z890: [178 124 123 128 164 127 123]
z911: [215 126 129 179 158 129 126]
z563: [ 56 124 123 128 164 126 123]
q: [ 56 124 123 128 164 126 123]
z563
where: [178]
z890, 1

z890: [93 79 71 69 73 85]
z89: [124 126 142 150 153 149]
z39: [125 141 154 163 165 163]
z563: [125 141 154 163 165 133]
z57: [124 115 114 115 119 107]
z62: [189 176 156 133 119 107]
z796: [124 115 114 115 119 120]
z911: [124 115 114  92 104  69]
z878: [170 147 120 115 119  97]
z670: [111 115 114 115 123 145]
z823: [124 115 114  92  77  69]
z261: [124 164  99  78  61  51]
where: [147]
z878, 2
where: [126]
z89, 2

z878: [ 79 136 105 117  56 115 133 128 139  87 142 213 175 148  96 137 130 150
 213 168 138 109 166 213  97 101 138 163 185 131 124  80 169 182 146  83
 133  85  99 173 124 157 167 134 192 153 153 147  66]
z911: [162 128 143 131 156 131 135 122 134 150 121  85 112 118 139 122 130 112
  78 104 138 139 108  81 140 156 133 103  94 135 128 159 106 106 115 163
 112 150 127 106 127 116 110 133  92 104 123 115 161]
z62: [162 128 143 131 156 131 135 122 134 150 121  85 112 118 139 122 130 112
  78 104 138 139 108  81 140 142 133 103  94 135 128 159 106 106 115 163
 112  97 127 106 127 116 110 133  92 104 123 115 161]
z890: [ 94 130 119 108  89 124 133 122 142  96 125 181 160 128  95 130 132 145
 191 154 124 108 156 178 104 100 146 146 144 135 130 109 149 167 129 109
 131 113 107 166 128 148 132 130 152 142 138 141  83]
z670: [155 145 150 146 125 100 122 135 109 147 141 121 127 134 132 148 101 130
  88 112 108 161  99 107 128 146  98 134 121 172  96 113 114  95 149 142
 118 158 119  84 117 114 160 106 117 111 144  83 161]
z563: [129 148 160  97 129  96 122 126 115 149 120 150 166 133 100 154  96 154
 130 111  97 142 118 112 100 113 102 122 109 176  92  98 121  96 157 158
 129 177 119  88 118 108 158 103  95 124 134  77 168]
z796: [158 146 106 151 112 108 124 133 101 159 112  86 137 145 177 143 101 114
  60 134 159 148 121 114 139 185 106 111 154 116 120 158 149 113 122 150
 107 116 104  63 133 131 123 116 134 106 139  98 162]
q: [162 128 143 131 156 131 135 122 134 150 121  85 112 118 139 122 130 112
  78 104 138 139 108  81 140 156 133 103  94 135 128 159 106 106 115 163
 112 150 127 106 127 116 110 133  92 104 123 115 161]
z911
where: [178]
z890, 24
q: [155 145 150 146 125 100 122 135 109 147 141 121 127 134 132 148 101 130
  88 112 108 161  99 107 128 146  98 134 121 172  96 113 114  95 149 142
 118 158 119  84 117 114 160 106 117 111 144  83 161]
z670
q: [ 94 130 119 108  89 124 133 122 142  96 125 181 160 128  95 130 132 145
 191 154 124 108 156 178 104 100 146 146 144 135 130 109 149 167 129 109
 131 113 107 166 128 148 132 130 152 142 138 141  83]
z890
where: [151]
z796, 4
q: [ 79 136 105 117  56 115 133 128 139  87 142 213 175 148  96 137 130 150
 213 168 138 109 166 213  97 101 138 163 185 131 124  80 169 182 146  83
 133  85  99 173 124 157 167 134 192 153 153 147  66]
z878

z670: [117 170 122  98 154  90 130 182 118  75  95 176 127 119  88 102 109 157
 143 160 121 183 148 164 214 127 133 144 140 108 150 154 132 118  65 111
 116  97 119 157 103 108 105 120 149 104 188 151]
z57: [189 113 166 123  96 150 146  81 129 136 171  89 107 153 110 100 132 107
 121 100 117 105 121  88  46 155 112 121 105 137 139 128 103 152 139 188
  99 152 139  94 149 151 168 103 156 163  63  79]
z261: [101 160 102  97 160  80 119 185 132  73  87 165 151 122 121 103 129 154
 144 151 136 186 137 176 211 112 142 148 152 105 134 169 137 125  75 110
 117 104 115 167 109 121  98 120 138 111 189 135]
z796: [180 110 152 136 104 141 127  81 142 130 173  76 126 156 138 107 143 104
 113  81 130 102 110 104  37 149 112 139 113 131 122 138 114 147 146 189
 104 170 134 110 146 161 152 101 143 156  64  66]
z89: [153 170 161  98 129 121 156 157  96  98 116 178  83 121  43 100  86 150
 142 168  96 162 161 126 188 152 119 124 116 123 174 122 113 118  69 126
 111  90 129 121 107  94 135 120 167 113 161 165]
z39: [192 123 177 112  93 154 162  88 116 138 165 107  88 149  82  97 118 114
 128 119 104 111 134  79  67 160 111 109 101 141 155 118  95 152 127 179
  98 133 141  84 146 135 176 108 167 161  72 100]
z823: [190 134 182 105  96 154 171 100 103 135 154 128  74 141  57  96 104 123
 134 139  94 120 145  80  95 163 111 103  98 140 168 110  93 145 113 167
 100 115 141  83 139 120 175 113 173 153  89 123]
z878: [182 149 183 100 103 147 173 118  95 126 143 150  68 133  40  97  92 132
 138 154  89 132 155  88 128 163 112 104 100 137 176 107  97 136  96 152
 103 101 139  89 127 105 167 117 175 141 112 143]
z890: [167 112 138 151 115 132 106  89 152 122 173  71 144 154 161 117 148 104
 105  68 142 103 102 123  39 144 113 159 121 125 107 146 130 136 149 183
 113 185 129 130 138 167 131 100 129 143  74  62]
z563: [136 174 143  98 143 105 144 172 105  85 104 181 103 119  60 100  94 156
 143 166 107 174 157 147 207 141 125 135 128 115 164 137 124 115  64 116
 115  92 124 140 102  98 118 120 159 106 178 162]
z911: [169 162 175  99 116 135 167 138  92 113 130 166  71 126  35  98  85 143
 141 164  90 147 160 105 161 159 114 112 106 130 178 112 104 126  99 138
 107  93 135 102 117  96 152 120 173 126 138 159]
q: [153 170 161  98 129 121 156 157  96  98 116 178  83 121  43 100  86 150
 142 168  96 162 161 126 188 152 119 124 116 123 174 122 113 118  69 126
 111  90 129 121 107  94 135 120 167 113 161 165]
z89
q: [167 112 138 151 115 132 106  89 152 122 173  71 144 154 161 117 148 104
 105  68 142 103 102 123  39 144 113 159 121 125 107 146 130 136 149 183
 113 185 129 130 138 167 131 100 129 143  74  62]
z890
q: [182 149 183 100 103 147 173 118  95 126 143 150  68 133  40  97  92 132
 138 154  89 132 155  88 128 163 112 104 100 137 176 107  97 136  96 152
 103 101 139  89 127 105 167 117 175 141 112 143]
z878
where: [40]
z878, 15

z890: [170 159 154 159 148 128 125 143 125]
z563: [127 122 119 117 124 124 128 120 128]
z823: [100 103 105 100 110 118 122 108 122]
z911: [124 131 133 124 131 100 105 104 109]
z39: [130 126 127 140 122  73 147 157 141]
z57: [163 119 153 164 141 129 120 149 119]
z878: [181 164 159 191 133 138 112 177 104]
z670: [136 118 115 149 103 173 148 185 135]
z62: [130 126 127 140 122 157 147 157 141]
z89: [126 130 150 129 131 124 125 124 127]
q: [170 159 154 159 148 128 125 143 125]
z890
q: [136 118 115 149 103 173 148 185 135]
z670
q: [163 119 153 164 141 129 120 149 119]
z57

z39: [131 133 125 125 123 136]
z89: [127 128 126  93  94 130]
z261: [127 128 126 120 120 127]
z823: [125 126 124 116 117 122]
z911: [134 121 150 168 166 141]
z62: [127 126 129 133  83 128]
z563: [114  84 152 215 210 133]
where: [131]
z39, 1
where: [84]
z563, 2

z823: [151  87 166 123 101 154 103 107 123 173 116 121 118  82 108  87 115 132
 148 148 208 176 112 165 158 128 169 137 152  88 113]
z261: [114  96  84 135 169 118 103 121 125 114 147 157 111 159 152  86 115 131
  91  83  89 119 122 159 119 135  68 128 152 162 151]
z62: [159 168 125 143  87  94 170 176 133 106 121 108 127  96  75 175 190 130
 121 104  90 120 145 126 114 162 126 119  86  90 135]
z911: [138  87 166 123 101 154 103 107 123 173 116 121 118  82 108  86  74 132
 148 148 208 176 112 128 158 128 169 137 152  88 113]
z57: [117  95  86 140 148 112 150 125 125 114 142 149 110 135 125  87 115 133
  92  82  91 122 121 165 119 144  70 119  85  83 133]
z89: [141 161 196  87  94 127 154 124 130 129 115 107 153 105 114 176 126 126
 187 193 155 130 106 110 129 122 223 124  97 100 112]
z39: [138  87 166 123 121 154 103 107 123 173 116 121 118  82 108  86  74 132
 148 148 208 176 112 128 158 128 169 137 152  88 139]
where: [111]
z261, 13
where: [168]
z62, 2
q: [141 161 196  87  94 127 154 124 130 129 115 107 153 105 114 176 126 126
 187 193 155 130 106 110 129 122 223 124  97 100 112]
z89
q: [114  96  84 135 169 118 103 121 125 114 147 157 111 159 152  86 115 131
  91  83  89 119 122 159 119 135  68 128 152 162 151]
z261
q: [159 168 125 143  87  94 170 176 133 106 121 108 127  96  75 175 190 130
 121 104  90 120 145 126 114 162 126 119  86  90 135]
z62
where: [141]
z89, 1

z911: [167 154 174 195 178 156]
z878: [160 116 143 149 175 151]
z890: [158 123 156 139  91 149]
z62: [158 123 156 139  46  95]
z39: [158 123  97 139  94  95]
z796: [167 154 174  90 167 153]
where: [195]
z911, 4
where: [90]
z796, 4
where: [97]
z39, 3

z911: [149 132 121 148 135 157 126 137 116 141 131 124 201 120 124 151 125 120
 136 127 128 132 127 135 142 135 132 137 125 133 126 122]
z823: [100 127 132 154 153 113  64 102 141  97 116 117 201 155 145  61 110 151
 117  99 178 152 107 141 131  97 131 146 121 150 115 105]
z89: [109 173 120 129 138 131 135 121 141 136 156  85 201 157 119 169  71 169
 113  88 101  49 105 195 177  42 121 203 124 159 115 145]
z878: [132 155 143 140 132 117 144 114 127  89 108 130 201 160 138 145 139 140
 116 129 131 122 165 146 143 111 109 151 140 104 167 126]
z890: [132 155 143 140 125 117 144 114 127  89 108 130 201 160 138 145 139 140
 116 103 131 122 165 146 143 111 109 151 140 104 167 126]
z57: [136  90 123 138 113 147 113 110 109 133 138 133 201 140 164 126 126  98
 140 122 142 129  83 141 169 122 145 123 122 157 127 110]
z670: [108 133 134 129 141 108 119 127 127 120 113 117 201 142 135 119 136 138
 125 124 134 120 116 121 135 139 147 122 128 140 134 113]
z62: [109 105 120 129 138 131 135 121 141  74  84  85 201 157 119 169  71  87
 113  88 101  49 105 195 177  42 112 203 137 159 160 145]
z39: [109 173 120 129 138 131 135 121 141  74  84  85 201 157 119 169  71 169
 113  88 101  49 105 195 177  42 112 203 124 159 115 145]
z261: [117 128 105 140 165 140 118 105 140 125 135 120 201 127 101 142  98 155
 123 142 130 153  91 117 190 156 152 150 107 123  77 119]
z563: [126 144 111 121 125 138 117  97 142 115 120 139 201 134 155 131 133 123
 127 143 106 148 132 122 146 124 111 105 107 175 121 145]
z796: [166 126  97 117  75 152  43 102 155 150 125 101 201  63 149 133 107 157
  92 109 121 121 119 125 174 188 144 153 130 109 126 120]
q: [136  90 123 138 113 147 113 110 109 133 138 133 201 140 164 126 126  98
 140 122 142 129  83 141 169 122 145 123 122 157 127 110]
z57
where: [166]
z796, 1
q: [108 133 134 129 141 108 119 127 127 120 113 117 201 142 135 119 136 138
 125 124 134 120 116 121 135 139 147 122 128 140 134 113]
z670

z62: [169  75 135  84 174  89  74 171]
z823: [170 157  94 178 164 175 201  64]
z890: [170 157  94 178 164 170  79 174]
z796: [ 93 104 134  76  74  73 172  85]
where: [135]
z62, 3
where: [171]
z62, 8
where: [84]
z62, 4
where: [93]
z796, 1
where: [175]
z823, 6
where: [76]
z796, 4

z823: [121 124 137 128 132 143 144 130 108  64 145 144 125 124 116  99 172 169
 118 115 129  92 132  92]
z670: [121 124 137 128 132 143 144 130 153  64 145 144 125 124 116  99 172 169
 118 115 115 110 154  98]
z911: [126 144 165 147 126 142 118 129 101 127  65 139 120 103 142  48 139 137
 164 102 115 155 154 133]
where: [127]
z911, 10
where: [110]
z670, 22
q: [121 124 137 128 132 143 144 130 108  64 145 144 125 124 116  99 172 169
 118 115 129  92 132  92]
z823
where: [133]
z911, 24
q: [121 124 137 128 132 143 144 130 153  64 145 144 125 124 116  99 172 169
 118 115 115 110 154  98]
z670
where: [98]
z670, 24

z62: [129 100 109 153 105 123 162 114 140 142 143 102  96 106 159 109 144 100
 105 115 149 146 143 136 163 135 105 138 129 119 156 123 148 103 179 142
 125 104 104 169 128 168 153 109 131  83 101 121 127 195 110 185]
z39: [132 121 165 143 164 143 111 146 143 142  87  98 195 116  95 118 128 154
 144  96 129 137  79 134 132 172 116  97  85 137 105  87 129 158 105 149
 130 153 176 138 110 162 129 118 148 140 127 127  93  55 124 122]
z796: [135 145 166 145 148 136 149 165  93 119 157 140 155 124 192 111 153 130
 130 114 115 171 140 174 131 143  95 155 122 174  82 139 144 147 182 161
 141 158 108 159 133 148 145 113 172 129  84 105 112 113 128 116]
z57: [113 114 113 111 180  82 131 152 107 110 154 145  68 100 126 137 144 120
 124  88 108 119 117 139 156 142  84 113 110 114 124 144 121 120 129  82
 118 102  81 131 160 150 115 134 121  68  98 146 191 138 161 114]
z823: [126 147 116 131 109 142 146 144 137  82 130 107 107 136 114 111 125 125
 170  92 140 116 140  95  82 123 139 139 168  98 144 142 116  88 142 117
 100 113  99 117 141 124 134 118 120 126 129 135 130 130 118 155]
z878: [124  89 114 119 113 182  91  87 160 131 134 158 106 124  98 182 104 115
 102 191 119  96 126 118 116  93 161  91 134 135 173 113 165 124 107 113
 100 133 171 123 140 116 100 149 109 141 129 127 125 149 112 140]
z261: [142 134 141  70 127 106 142 122  82 149 165 158 141 143 187 130 125 109
 110 173 106 141 158 161 146  90 125 146 136 149  98 184 137 111 153 158
 147  97  83 117 141  62 149 128 158 132 125 119 132 148 160 118]
q: [132 121 165 143 164 143 111 146 143 142  87  98 195 116  95 118 128 154
 144  96 129 137  79 134 132 172 116  97  85 137 105  87 129 158 105 149
 130 153 176 138 110 162 129 118 148 140 127 127  93  55 124 122]
z39
q: [129 100 109 153 105 123 162 114 140 142 143 102  96 106 159 109 144 100
 105 115 149 146 143 136 163 135 105 138 129 119 156 123 148 103 179 142
 125 104 104 169 128 168 153 109 131  83 101 121 127 195 110 185]
z62
where: [70]
z261, 4
where: [99]
z823, 39
q: [124  89 114 119 113 182  91  87 160 131 134 158 106 124  98 182 104 115
 102 191 119  96 126 118 116  93 161  91 134 135 173 113 165 124 107 113
 100 133 171 123 140 116 100 149 109 141 129 127 125 149 112 140]
z878
q: [135 145 166 145 148 136 149 165  93 119 157 140 155 124 192 111 153 130
 130 114 115 171 140 174 131 143  95 155 122 174  82 139 144 147 182 161
 141 158 108 159 133 148 145 113 172 129  84 105 112 113 128 116]
z796

z823: [ 81 117  99 136  94 123 172 138 178 115 130 108 131 140 131 141 128  81
  84 136 137 124 120  72 108 129  86 155 104 124 109 117 157 124 122 107]
z890: [178 142 106 113 174 131  87  99  86  92 151 113 149 114 137 156 154 193
 177 127 173 102 116 179 171 160 177 105 160 137 191 135  93  62 137 169]
z796: [149 135 122 145 133 117 145 143 169 146 135 138 114 180 125 146 113 120
 116 148 124  96 147 101 144 115 121 158 138 141 127 127 112 162 123 170]
z57: [129  88 146 140 153  97 102 131 100 108 171 141 101 126 172 137 111 188
 193 149 172  88  96  71 149 118 124 171 124 128 177  38  76 117  75 100]
z89: [ 94 137 114  95 225 132 152 118 167 154 149 160 100 175 143 119 203 188
 113 150 167 183 124 122 147 118 123 154  53 121 105  97 125  39 154  91]
q: [ 81 117  99 136  94 123 172 138 178 115 130 108 131 140 131 141 128  81
  84 136 137 124 120  72 108 129  86 155 104 124 109 117 157 124 122 107]
z823
where: [91]
z89, 36
where: [170]
z796, 36
q: [129  88 146 140 153  97 102 131 100 108 171 141 101 126 172 137 111 188
 193 149 172  88  96  71 149 118 124 171 124 128 177  38  76 117  75 100]
z57

